Each row has a name. After each piece below comes the name of the row it's from, unless a question asks for something else. Each question is about the rows just above it. Places in a row count from 1.

[-1.67  0.02  2.10 -3.38  1.08 -2.09 -2.56  5.91 -2.70 -6.35  4.24  1.28
 -5.68  4.34  2.53 -8.02  0.27 -2.92  1.21 -0.23 -2.96 -2.21 -1.76  1.58
 -6.11  4.34  5.96]  j214
[-2.48 -0.69  4.16  0.32  1.60  3.40 -1.37  7.19  1.59 -6.73  1.70  4.44
 -2.53  3.83  0.96 -0.34  2.26 -3.61  2.65  3.33 -1.64 -1.76  1.61  3.43
 -2.44  0.15  2.27]  j142
[-1.25  1.80  1.81 -1.16  3.38 -1.46 -3.49  4.01 -0.42 -3.13  1.34  0.80
 -3.04 -0.27  4.62  2.72 -0.24  0.57  2.91  2.98  0.71 -0.51 -2.24  0.47
  1.67 -0.57  3.40]  j283
[-4.46 -1.25  1.81 -1.16  3.38 -1.46 -3.49  4.01 -0.42 -3.13  1.34  0.80
 -3.04 -0.27  4.62  2.72 -0.24  0.57  2.91  2.98  0.71 -0.51 -2.24  0.47
  1.67 -0.57  3.40]  j928
q: [-1.25  1.81]
j928
Where does [-2.48 -0.69  4.16  0.31  1.60  3.40 -1.37  7.19  1.59 -6.73  1.70  4.44
 -2.53  3.83  0.96 -0.34  2.26 -3.61  2.65  3.33 -1.64 -1.76  1.61  3.43
 -2.44  0.15  2.27] differ from j142, and what was there?
4, [0.32]

[ 1.78  1.44  1.15  0.26 -0.93 -2.06 -3.09 -0.80 -6.07 -5.93 -6.48 -5.74
 -5.12 -5.72 -1.97 -0.83  2.07  3.63  5.22  6.86  7.16  8.00  7.42  6.29
  5.36  3.54  1.86  0.77 -0.91 -2.09 -2.52 -2.04 -2.01 -0.88  0.40  2.03
  3.54  4.55  6.36  6.35  6.37  5.87  5.43  3.77  1.72 -0.45 -2.45 -1.39
 -5.79 -6.92 -7.86 -8.87 -8.02 -7.82 -6.86 -5.04 -3.97 -3.19 -1.52 -0.59
 -0.05] -> j284
[ 0.95  1.34  1.11  1.00  1.00  1.02  0.60  0.21 -0.01 -0.24 -1.11 -2.01
 -2.21 -3.36 -3.53 -4.28 -5.17 -5.58 -5.70 -6.24 -6.50 -6.82 -6.56 -6.68
 -6.16 -6.19 -5.84 -4.58 -3.62 -3.39 -2.88 -1.63 -1.73 -0.21  0.90  1.86
  3.30  3.23  4.42  5.29  5.30  6.42  7.08  6.91  7.43  7.31  7.57  7.71
  7.48  6.86  6.54  6.12  5.86  4.63  4.26  3.45  3.04  2.74 -1.62 -1.70
 -1.18] -> j904
[ 1.78  1.44  1.15  0.26 -0.93 -2.06 -3.09 -4.71 -6.07 -5.93 -6.48 -5.74
 -5.12 -4.19 -1.97 -0.83  2.06  3.63  5.22  6.86  7.16  8.00  7.42  6.29
  5.36  3.54  1.86  0.77 -0.91 -2.09 -2.52 -2.04 -2.01 -0.88  0.40  2.03
  3.54  4.55  6.36  6.35  6.37  5.87  5.43  3.77  1.72 -0.45 -2.45 -3.64
 -5.79 -6.92 -7.86 -8.87 -8.02 -7.82 -6.86 -5.04 -3.97 -1.68 -1.33 -0.59
 -0.05] -> j178
[ 0.95  1.34  1.11  1.00  1.00  1.02  0.60  0.21 -0.01 -0.24 -1.11 -2.01
 -2.21 -3.36 -3.53 -4.29 -5.17 -5.58 -5.70 -6.24 -6.50 -6.82 -6.56 -6.68
 -6.16 -6.19 -5.84 -4.58 -0.92 -2.09 -2.88 -1.63 -1.73 -0.21  0.90  1.86
  3.30  3.23  4.42  5.29  5.30  6.42  7.08  6.91  7.43  7.31  7.57  7.71
  7.48  6.86  6.54  6.12  5.86  4.63  4.26  3.45  3.04  2.74  1.53  0.63
  0.26] -> j619
[ 1.35  1.29  1.11  1.43  0.77  0.82 -0.10 -0.64 -1.43 -2.26 -3.22 -3.78
 -4.22 -5.46 -5.52 -6.42 -6.67 -6.40 -6.09 -6.42 -5.60 -5.28 -4.13 -3.42
 -2.23 -1.18 -0.22  1.31  2.39  3.53  4.68  5.46  5.74  6.82  7.50  7.89
  7.72  7.31  7.26  6.96  6.04  5.66  4.49  3.56  2.89  1.91  0.78 -0.19
 -0.32 -1.29 -1.57 -1.76 -1.93 -2.00 -1.92 -1.64 -1.17 -0.33  0.43  0.96
  1.97] -> j900
[ 1.19  1.51  1.07  1.03  0.45  0.05 -0.67 -1.78 -2.67 -3.61 -4.77 -5.07
 -5.35 -6.60 -6.16 -6.31 -5.96 -5.88 -4.67 -4.07 -2.70 -1.61 -0.15  1.11
  2.76  3.65  4.85  5.77  7.07  7.57  7.72  7.85  7.06  6.80  6.35  5.62
  4.56  3.15  2.44  1.03 -0.07 -0.60 -1.31 -1.82 -1.94 -1.94 -1.81 -2.11
 -1.04 -0.02  0.60  1.47  3.11  3.35  4.53  5.23  6.09  6.41  6.49  6.50
  6.81] -> j788
[ 1.27  1.29  1.10  1.37  0.80  0.88  0.01 -0.35 -1.16 -1.80 -2.65 -3.37
 -3.86 -4.89 -5.18 -6.05 -6.53 -6.36 -6.29 -6.70 -6.03 -5.91 -5.01 -4.57
 -3.62 -2.64 -1.79 -0.21  0.68  1.84  2.90  3.94  4.21  5.68  6.47  7.19
  7.50  7.34  7.62  7.76  7.06  7.03  6.23  5.43  4.86  3.84  2.95  2.03
  1.67  0.51 -0.03 -0.56 -1.15 -1.61 -1.88 -2.19 -2.15 -1.68 -1.34 -1.19
 -0.45] -> j802
[ 1.82  1.48  1.21  0.32 -0.83 -1.95 -3.02 -4.44 -5.93 -5.71 -6.53 -5.80
 -5.40 -4.65 -2.64 -1.40  1.38  2.96  4.56  6.27  7.01  7.80  7.58  6.67
  6.02  4.36  2.73  1.67 -0.21 -1.47 -2.34 -2.19 -2.46 -1.46 -0.48  0.98
  2.34  3.51  5.56  6.00  6.38  6.35  6.31  5.14  3.42  1.41 -0.47 -1.77
 -4.00 -5.41 -6.98 -8.36 -8.12 -8.52 -7.91 -6.51 -5.59 -4.77 -2.96 -1.74
 -0.95] -> j792
The row with [-6.19 -5.84 -4.58 -0.92 -2.09 -2.88 -1.63 -1.73 -0.21] is
j619
Go on from [-2.96 -1.74] to the end of its row.
[-0.95]
Changed j802: [ 1.27  1.29  1.10  1.37  0.80  0.88  0.01 -0.35 -1.16 -1.80 -2.65 -3.37
 -3.86 -4.89 -5.18 -6.05 -6.53 -6.36 -6.29 -6.70 -6.03 -5.91 -5.01 -4.57
 -3.62 -2.64 -1.79 -0.21  0.68  1.84  2.90  3.94  4.21  5.68  6.47  7.19
  7.50  7.34  7.62  7.76  7.06  7.03  6.23  5.43  4.86  3.84  2.95  2.03
  1.67  0.52 -0.03 -0.56 -1.15 -1.61 -1.88 -2.19 -2.15 -1.68 -1.34 -1.19
 -0.45]. Place and old value:
50, [0.51]
Go on from [-1.68 -1.34] to the end of its row.
[-1.19 -0.45]
After [-2.21 -3.36 -3.53 -4.28], its row goes on with
[-5.17 -5.58 -5.70 -6.24 -6.50 -6.82 -6.56 -6.68 -6.16 -6.19 -5.84 -4.58
 -3.62 -3.39 -2.88 -1.63 -1.73 -0.21  0.90  1.86  3.30  3.23  4.42  5.29
  5.30  6.42  7.08  6.91  7.43  7.31  7.57  7.71  7.48  6.86  6.54  6.12
  5.86  4.63  4.26  3.45  3.04  2.74 -1.62 -1.70 -1.18]
The rest of the row after [-0.83  2.07]:
[ 3.63  5.22  6.86  7.16  8.00  7.42  6.29  5.36  3.54  1.86  0.77 -0.91
 -2.09 -2.52 -2.04 -2.01 -0.88  0.40  2.03  3.54  4.55  6.36  6.35  6.37
  5.87  5.43  3.77  1.72 -0.45 -2.45 -1.39 -5.79 -6.92 -7.86 -8.87 -8.02
 -7.82 -6.86 -5.04 -3.97 -3.19 -1.52 -0.59 -0.05]
One entry of j802 was changed: [ 1.27  1.29  1.10  1.37  0.80  0.88  0.01 -0.35 -1.16 -1.80 -2.65 -3.37
 -3.86 -4.89 -5.18 -6.05 -6.53 -6.36 -6.29 -6.70 -6.03 -5.91 -5.01 -4.57
 -3.62 -2.64 -1.79 -0.21  0.68  1.84  2.91  3.94  4.21  5.68  6.47  7.19
  7.50  7.34  7.62  7.76  7.06  7.03  6.23  5.43  4.86  3.84  2.95  2.03
  1.67  0.51 -0.03 -0.56 -1.15 -1.61 -1.88 -2.19 -2.15 -1.68 -1.34 -1.19
 -0.45]. Where, and from what?
31, [2.90]

[-1.41 -3.92 -9.62  0.45 -6.35  4.79 -1.04  4.20 -4.90  0.48 -1.12  0.39
  7.24  0.05  2.33] -> j50
[-6.83  2.37  0.40 -1.42 -0.67  3.46 -2.48 -0.24 -5.32  7.07  2.69  0.07
 -0.77  0.88 -1.04] -> j180
[ 0.40  2.37  3.46 -0.24  7.07 -6.83 -1.42 -2.48 -5.32 -0.67 -0.64  0.19
 -1.75 -0.36 -1.48] -> j884
q: [ 0.40  2.37  3.46 -0.24  7.07 -6.83 -1.42 -2.48 -5.32 -0.67]
j884
Changed j50: [-1.41 -3.92 -9.62  0.45 -6.35  4.79 -1.04  4.19 -4.90  0.48 -1.12  0.39
  7.24  0.05  2.33]. Place and old value:
8, [4.20]

[-0.15  0.12  0.32  0.18 -0.26  0.17 -0.06  0.08 -0.04 -0.15  0.11  0.14
  0.10  0.07 -0.06  0.12  0.01 -0.07 -0.25 -0.04 -0.09 -0.22 -0.25  0.26
 -0.02 -0.08  0.03 -0.09]  j136
[-0.69 -0.27  3.00 -0.42  0.91 -1.26 -1.59 -1.93 -2.33  1.62  1.48  0.41
  1.40  2.57 -1.45  0.12 -0.32  0.47  2.03 -0.20  0.70  1.58  2.06  3.11
  1.98  2.89 -0.94  3.81]  j225
[-2.59 -2.57  0.85  1.69  7.97 -2.93  3.21  3.60 -1.18  2.68  1.48 -1.45
 -1.53  2.57 -8.36  0.65 -1.95 -4.88 -1.23  1.31  3.09 -6.34  0.68 -8.29
 -0.15  4.08  4.54  2.64]  j862
[-0.15  0.12  0.32 -0.12  0.13 -0.07  0.14  0.08 -0.04 -0.15 -0.17 -0.12
  0.10  0.07 -0.06  0.12  0.01 -0.07  0.08  0.11  0.11  0.14 -0.01 -0.21
 -0.15 -0.08  0.03 -0.09]  j975
[-2.59 -0.65 -1.29  1.09  0.13  2.32 -0.06  2.09  4.16  4.10 -1.00 -3.83
  2.70 -1.50  2.24  3.69 -2.93  5.82 -2.85  0.56  1.30 -2.38  2.29  1.68
  0.11 -2.46  0.03  2.25]  j822
[ 1.21 -0.65 -4.50  2.30 -1.83  0.65 -0.06  2.09  4.16  5.16 -2.10 -2.50
 -3.82 -1.18 -0.99 -0.06  1.64  2.07 -0.90  1.16  0.51 -1.30  0.91  0.26
  0.38 -1.27  3.25 -3.59]  j968
[-3.95 -6.03  4.60  2.90 -2.61  0.41  0.90 -2.19  1.49  6.22  3.69 -1.45
  4.66 -2.12  2.24  0.83 -3.58  5.28 -4.81  1.92 -0.29 -4.90 -2.09 -0.21
  1.71 -0.98 -3.84  3.81]  j51
[ 0.13  0.12 -0.22 -0.12  0.13  0.17  0.14 -0.17 -0.04 -0.15 -0.17  0.14
 -0.23  0.07 -0.06  0.12  0.01 -0.07  0.08  0.11  0.11 -0.22  0.22 -0.21
 -0.02  0.21  0.03 -0.09]  j245
[ 2.30 -1.83  0.63 -0.06  2.09  4.16 -0.06  1.84  4.54  0.91 -1.55 -1.18
  3.03  0.38  3.16 -1.49  1.64 -6.49  2.03 -0.80 -0.89 -0.94  1.37 -3.06
  1.31 -2.76 -0.61 -2.81]  j959
[-3.68 -0.27 -8.79 -3.44  1.70  0.41 -2.17  0.33 -3.47 -0.86  3.96  3.32
  1.40 -5.56 -3.75  0.65 -5.54 -1.14  2.68  2.67 -2.48  0.86 -3.24 -5.44
 -1.22 -1.27  1.64 -3.59]  j966
[-0.15  0.12 -0.22 -0.12  0.13 -0.07  0.14 -0.17 -0.04  0.20  0.11 -0.12
 -0.23  0.07 -0.06 -0.06 -0.32  0.47  0.08  0.11  0.11  0.14 -0.01  0.26
  0.11 -0.08 -0.29 -0.09]  j715
[-8.36  0.67 -1.95  0.18 -0.26  0.17 -0.06  0.08 -0.04 -0.15  0.11 -0.12
 -0.23 -0.24 -0.06  0.12  0.01 -0.07  0.08  0.11 -0.09  0.14 -0.25 -0.21
 -0.02 -0.08  0.03 -0.09]  j450
q: [-0.27  3.00 -0.42  0.91 -1.26 -1.59 -1.93 -2.33  1.62  1.48  0.41  1.40]
j225
q: [ 0.14 -0.23  0.07 -0.06  0.12  0.01 -0.07]
j245
Changed j862: [-2.59 -2.57  0.85  1.69  7.97 -2.93  3.21  3.60 -1.18  2.68  1.48 -1.45
 -1.53  2.57 -8.36  0.65 -1.95 -4.88 -1.23  1.31  3.09 -6.34  0.68 -8.29
 -0.15  4.08  4.53  2.64]. Place and old value:
27, [4.54]
After [-0.42  0.91 -1.26 -1.59 -1.93], its row goes on with
[-2.33  1.62  1.48  0.41  1.40  2.57 -1.45  0.12 -0.32  0.47  2.03 -0.20
  0.70  1.58  2.06  3.11  1.98  2.89 -0.94  3.81]
Where do [-8.36  0.65 -1.95] appear?
j862
The rest of the row after [-8.29 -0.15]:
[4.08 4.54 2.64]
The row with [ 2.30 -1.83  0.65 -0.06  2.09  4.16] is
j968

[ 0.54  4.67 -2.13  5.32  5.16 -0.27] = j771
[ 0.54 -9.00 -2.13  5.32  5.16 -0.27] = j434
[ 3.25 -6.21  0.37  0.03 -0.85  5.31] = j913
One entry of j771 was changed: [ 0.54  4.66 -2.13  5.32  5.16 -0.27]. Where, and from what?
2, [4.67]
After [ 3.25 -6.21  0.37  0.03 -0.85], its row goes on with
[5.31]
[0.54 4.67] is in which row?
j771
One entry of j771 was changed: [ 0.53  4.67 -2.13  5.32  5.16 -0.27]. Where, and from what?
1, [0.54]
Which row holds [ 0.37  0.03 -0.85]?
j913
One entry of j434 was changed: [ 0.54 -9.01 -2.13  5.32  5.16 -0.27]. Where, and from what?
2, [-9.00]

[ 1.93  1.75 -7.37 -3.35 -3.80 -3.67 -0.33 -3.32] : j247
[-1.99  1.87  3.17  1.54  2.41  2.60 -1.73  2.51] : j321
[-7.37  1.93  1.75 -3.09  0.53  0.82 -7.52  2.26] : j391
[-0.49  1.65  5.62 -2.30 -3.18 -2.89 -0.46 -4.02] : j616
[ 3.49 -3.58 -0.71  3.47  1.93  1.91  3.51  0.50] : j752
The row with [-7.37  1.93  1.75] is
j391
Where does [-1.99  1.87  3.17  1.54  2.41  2.60 -1.72  2.51] differ from j321, and what was there?
7, [-1.73]

[0.43 1.06 2.13 2.62 0.38 0.93 0.45 0.42 0.15] -> j423
[0.33 4.34 0.17 0.43 4.23 0.37 1.03 0.22 0.20] -> j394
[ 0.43 -0.06  2.13  2.62  0.38  0.93  0.45  0.42  0.15] -> j697
[1.86 0.25 0.47 1.10 0.16 3.16 0.45 0.32 1.62] -> j790
[ 0.76 -0.03  1.28  0.99  1.43 -0.50  1.30  2.05  0.45] -> j599
[1.63 1.18 2.55 1.00 1.43 0.50 1.47 0.65 2.66] -> j74
Go on from [0.99 1.43] to the end of its row.
[-0.50  1.30  2.05  0.45]
Changed j423: [0.43 1.06 2.12 2.62 0.38 0.93 0.45 0.42 0.15]. Place and old value:
3, [2.13]
One entry of j599 was changed: [ 0.76 -0.03  1.29  0.99  1.43 -0.50  1.30  2.05  0.45]. Where, and from what?
3, [1.28]
Changed j697: [ 0.43 -0.06  2.13  2.62  0.38  0.94  0.45  0.42  0.15]. Place and old value:
6, [0.93]
One entry of j790 was changed: [1.86 0.25 0.47 1.09 0.16 3.16 0.45 0.32 1.62]. Where, and from what?
4, [1.10]

[-0.53  1.60 -2.89 -3.84 -0.88 -5.65 -4.55] : j17
[-4.43  0.61  0.36 -3.98 -1.21 -9.71 -7.15] : j698
[-0.53  1.60 -2.89 -3.84 -0.88 -5.65 -2.23] : j487
[-0.53  1.61  0.71 -1.25  6.87 -2.14  0.97] : j602
q: [-1.21 -9.71]
j698
Go on from [0.61 0.36] to the end of its row.
[-3.98 -1.21 -9.71 -7.15]

[-4.75 -7.18 -1.71 -2.71  2.02  0.28 -0.55 -1.16 -0.59 -0.22]  j12
[ 2.00  0.28 -0.55 -0.32 -0.41 -0.03  0.88 -0.15  1.19 -0.90]  j511
[ 0.27  0.38 -0.55 -0.31 -0.33 -1.27 -0.07  1.22 -0.23  1.36]  j569
[ 0.27  0.38 -0.18 -0.45 -0.33  0.12  0.41  0.10  0.21 -0.22]  j354
Where does [ 0.27  0.38 -0.55 -0.31 -0.33 -1.27 -0.08  1.22 -0.23  1.36] differ from j569, and what was there?
7, [-0.07]
Which row holds [ 0.88 -0.15  1.19 -0.90]?
j511
Go on from [ 0.27  0.38 -0.18 -0.45 -0.33] to the end of its row.
[ 0.12  0.41  0.10  0.21 -0.22]
After [-0.55 -0.32], its row goes on with
[-0.41 -0.03  0.88 -0.15  1.19 -0.90]
The rest of the row after [-0.55 -0.31 -0.33 -1.27 -0.07]:
[ 1.22 -0.23  1.36]
Which row holds [ 2.02  0.28 -0.55]?
j12

[-3.08  2.28  0.94  1.08  0.21 -2.11 -0.64  1.03 -0.18 -1.50  5.19  1.50
 -0.67 -2.00  0.56  1.19] -> j558
[ 0.18 -2.11 -0.64  1.03 -0.18 -1.50  5.19  1.03 -0.18 -1.50  5.19  1.50
 -0.67 -2.00  0.56  1.19] -> j11
[ 1.94 -3.15  5.74  0.89  5.31  0.73 -3.41  0.51  0.02 -3.94  7.78  0.51
  1.27 -1.67  3.10  1.84] -> j942
[-3.49  2.24  2.07 -3.90  0.46  3.72 -3.63 -2.57  1.94 -3.16  5.74 -1.49
 -0.07 -2.11  1.84  2.23] -> j965
[ 0.37 -3.15  5.74  0.89  5.32  0.73 -0.92  3.35  0.24 -1.63  2.76 -2.69
 -0.65  1.12  2.30  2.33] -> j586
q: [ 1.94 -3.16  5.74]
j965
Changed j965: [-3.49  2.24  2.07 -3.90  0.46  3.72 -3.62 -2.57  1.94 -3.16  5.74 -1.49
 -0.07 -2.11  1.84  2.23]. Place and old value:
7, [-3.63]
The row with [ 0.21 -2.11 -0.64  1.03 -0.18 -1.50  5.19] is
j558
q: [-3.08  2.28  0.94  1.08  0.21 -2.11 -0.64  1.03 -0.18 -1.50]
j558
The rest of the row after [-3.15  5.74  0.89  5.31  0.73]:
[-3.41  0.51  0.02 -3.94  7.78  0.51  1.27 -1.67  3.10  1.84]
Where does [ 0.37 -3.16  5.74  0.89  5.32  0.73 -0.92  3.35  0.24 -1.63  2.76 -2.69
 -0.65  1.12  2.30  2.33] differ from j586, and what was there?
2, [-3.15]

[ 0.34 -0.23  0.02  0.39  0.41  0.25 -0.11  0.17 -0.55 -0.43]  j747
[ 5.94 -0.53 -2.01 -0.83 -3.03  5.77 -1.32 -0.41  2.78 -2.38]  j677
[ 0.47 -0.35 -0.58 -0.47  0.43  0.38 -0.29  0.48 -0.25 -0.08]  j506
[ 0.40  0.15  0.05  0.01  0.16  0.57 -0.10  0.12  0.43  7.72]  j605
[-1.48 -0.69 -5.97  5.87 -0.62 -0.24 -1.96  2.38  0.44  7.72]  j716
[ 0.67 -0.60  0.53 -0.20 -0.28 -0.12 -0.19 -0.23 -0.82 -0.74]  j2
[-0.89  0.79  0.49 -2.14 -4.33  0.45  1.12  5.67 -2.17 -0.97]  j762
[-0.89 -4.33  0.79  0.45 -2.14  0.49  0.25  0.03 -0.46  0.00]  j300
[ 0.54  0.33 -0.48 -0.09 -0.34  0.06 -0.17  0.20 -0.30  0.29]  j622
Where do [-0.89  0.79  0.49 -2.14 -4.33  0.45] appear?
j762
After [ 0.34 -0.23], its row goes on with
[ 0.02  0.39  0.41  0.25 -0.11  0.17 -0.55 -0.43]
One entry of j747 was changed: [ 0.35 -0.23  0.02  0.39  0.41  0.25 -0.11  0.17 -0.55 -0.43]. Where, and from what?
1, [0.34]
Changed j605: [ 0.41  0.15  0.05  0.01  0.16  0.57 -0.10  0.12  0.43  7.72]. Place and old value:
1, [0.40]
The rest of the row after [-0.09 -0.34  0.06]:
[-0.17  0.20 -0.30  0.29]

